data =
[[-27 -34  28 -20  37 -34 -32  -4 -35  16  12]
 [-22 -33  22  27  12 -26 -16 -24 -21  28 -21]
 [-24 -13  -1 -19 -38 -21   5 -11  -5   0 -14]
 [ 29  -9  10   0  30  24 -20  15 -30  15  36]
 [ 22  29   8 -30 -25  28  27  27  33 -30  20]
 [ 18 -15 -27  -5 -23   7  28  14 -11 -34  28]
 [ 25  19 -15  17 -28  27  37  28  21 -35  26]
 [-17 -29  -8 -14 -27 -27  11 -32 -25 -22 -29]
 [-20 -32  14   0 -26 -18  -6 -31 -11 -14 -11]]
Indices start at 0.
row 0 col 0: -27
row 3 col 6: -20
row 3 col 9: 15
row 2 col 5: -21
row 6 col 9: -35
row 5 col 8: -11
row 1 col 1: -33
row 0 col 9: 16
row 2 col 2: -1
row 7 col 5: -27
row 8 col 2: 14
row 1 col 10: -21
row 6 col 8: 21
row 0 col 4: 37
row 4 col 0: 22
row 0 col 10: 12
row 5 col 0: 18
row 8 col 4: -26
row 4 col 3: -30
row 5 col 6: 28
row 0 col 5: -34
row 4 col 9: -30
row 1 col 6: -16
row 3 col 3: 0
row 2 col 0: -24
row 1 col 4: 12
row 7 col 4: -27
row 8 col 10: -11
row 1 col 3: 27
row 5 col 5: 7
row 4 col 5: 28
row 7 col 2: -8
row 6 col 5: 27
row 0 col 6: -32

A = [[5, 3, 11, -14, -9, 12, -8, 15], [-36, -24, -13, -25, 18, 17, 22, -13], [-26, -16, -11, -17, 13, 14, 18, -9], [-31, -21, -10, -22, 17, 15, 20, -11], [3, 3, 10, -11, -7, 10, -5, 12], [6, 5, 14, -17, -10, 12, -10, 19], [-33, -21, -9, -24, 17, 15, 21, -10], [-25, -17, -7, -19, 15, 11, 17, -8], [-36, -22, -11, -25, 18, 17, 22, -11], [-19, -15, -8, -14, 13, 9, 14, -8]]
Rows and columns are counted from 0.
(0, 0)	5
(1, 3)	-25
(1, 2)	-13
(2, 6)	18
(4, 1)	3
(4, 4)	-7
(6, 7)	-10
(6, 0)	-33
(2, 4)	13
(3, 5)	15
(0, 4)	-9
(0, 1)	3
(8, 7)	-11
(9, 4)	13
(0, 6)	-8
(4, 6)	-5
(5, 4)	-10
(4, 0)	3
(6, 3)	-24
(4, 7)	12
(7, 3)	-19
(2, 0)	-26
(1, 0)	-36
(8, 1)	-22
(9, 6)	14
(6, 2)	-9
(5, 2)	14
(8, 5)	17
(9, 2)	-8
(9, 7)	-8
(3, 2)	-10
(5, 5)	12
(0, 3)	-14
(1, 7)	-13

a = [36, 159, 109, 233, 168, 98]
a[0] = 36
a[5] = 98
a[2] = 109

grid =
[[ -3  -7  18 -26 -19 -13 -17]
 [  4 -13  18 -29   5 -13 -17]
 [-20   4  18  11  -9 -13 -17]
 [ -3 -15  18 -17  26 -13 -17]
 [ -3  -7  13 -32  -9 -13 -17]
 [ -3  -6  -2 -24 -20 -13 -17]
 [-12   4  25  -1 -15 -13 -17]
 [ 12  -7  18 -32  -9  -4 -17]
 [ -3  -9  14 -29  -3 -13 -17]
 [-17  10  18   7 -19 -13 -17]
 [ -3   0  15 -19 -29 -13 -17]
 [ -3  -7  24   0  21 -13 -17]
 [ -6  -9  18  -9  19 -13 -17]
 [-10  10  18  -6 -27 -13 -17]]
grid[0][0]	-3
grid[8][2]	14
grid[3][2]	18
grid[:, 2]	[18, 18, 18, 18, 13, -2, 25, 18, 14, 18, 15, 24, 18, 18]
grid[11][4]	21
grid[9][2]	18
grid[12]	[-6, -9, 18, -9, 19, -13, -17]
grid[13][3]	-6
grid[8][4]	-3
grid[6][0]	-12
grid[12][4]	19
grid[1]	[4, -13, 18, -29, 5, -13, -17]
grid[1][5]	-13
grid[13][2]	18
grid[11][5]	-13
grid[3][0]	-3
grid[0][1]	-7
grid[6][1]	4
grid[10][4]	-29
grid[11][1]	-7
grid[6]	[-12, 4, 25, -1, -15, -13, -17]
grid[13]	[-10, 10, 18, -6, -27, -13, -17]
grid[3]	[-3, -15, 18, -17, 26, -13, -17]
grid[12][6]	-17
grid[12][5]	-13
grid[1][6]	-17
grid[9][0]	-17
grid[1][3]	-29
grid[10][2]	15
grid[:, 0]	[-3, 4, -20, -3, -3, -3, -12, 12, -3, -17, -3, -3, -6, -10]
grid[:, 4]	[-19, 5, -9, 26, -9, -20, -15, -9, -3, -19, -29, 21, 19, -27]
grid[3][3]	-17
grid[9][6]	-17
grid[4]	[-3, -7, 13, -32, -9, -13, -17]

W = [[-0.11, -0.11, -0.11, 0.07, 0.07, -0.10, 0.05, 0.07, 0.05, 0.07, 0.07, -0.10], [-0.14, -0.13, -0.13, 0.19, 0.20, -0.13, -0.03, 0.20, -0.02, 0.19, 0.20, -0.13]]
W[0][0] => -0.11
W[:, 9] => [0.07, 0.19]
W[0][5] => -0.10
W[1][10] => 0.20
W[1][3] => 0.19
W[0][11] => -0.10
W[1] => [-0.14, -0.13, -0.13, 0.19, 0.20, -0.13, -0.03, 0.20, -0.02, 0.19, 0.20, -0.13]
W[1][8] => -0.02
W[1][11] => -0.13
W[:, 6] => [0.05, -0.03]
W[1][4] => 0.20
W[0][2] => -0.11
W[0][3] => 0.07
W[0][7] => 0.07
W[0][9] => 0.07
W[:, 2] => [-0.11, -0.13]
W[1][6] => -0.03
W[1][5] => -0.13
W[0][8] => 0.05

B = [ 42  18  20  24   2  -5   6  22 -12  15  27  31 -28 -13]
B[-14]: 42
B[-11]: 24
B[9]: 15
B[7]: 22
B[6]: 6
B[4]: 2

x =
[[ -3   0  -9  18]
 [ -2   1   3  35]
 [ -1   1   3 -30]
 [ -1  -1  -9   2]
 [  1  -1  -5 -29]
 [  4  -2  -2   2]
 [ -4   0  -8  24]
 [  1  -1  -7 -24]
 [  1   1   5 -33]
 [  5  -1   4 -25]
 [ -3   1  -4 -30]
 [  4  -2   2  22]
 [ -4   1  -9   1]
 [ -4   0 -10  -7]
 [  5  -2   2  -5]]
x[0][0] = -3
x[13][0] = -4
x[:, 3] = [18, 35, -30, 2, -29, 2, 24, -24, -33, -25, -30, 22, 1, -7, -5]
x[10][3] = -30
x[5][1] = -2
x[3][0] = -1
x[:, 0] = [-3, -2, -1, -1, 1, 4, -4, 1, 1, 5, -3, 4, -4, -4, 5]
x[12][2] = -9
x[2][0] = -1
x[9][3] = -25
x[10][0] = -3
x[3][3] = 2
x[5] = [4, -2, -2, 2]
x[12][3] = 1
x[11][3] = 22
x[:, 2] = [-9, 3, 3, -9, -5, -2, -8, -7, 5, 4, -4, 2, -9, -10, 2]
x[4][0] = 1
x[10] = [-3, 1, -4, -30]
x[0] = [-3, 0, -9, 18]
x[14][2] = 2
x[7][1] = -1
x[6][1] = 0
x[1][3] = 35
x[6] = [-4, 0, -8, 24]
x[:, 1] = [0, 1, 1, -1, -1, -2, 0, -1, 1, -1, 1, -2, 1, 0, -2]
x[0][1] = 0
x[4][2] = -5
x[6][0] = -4
x[1][2] = 3
x[9][0] = 5
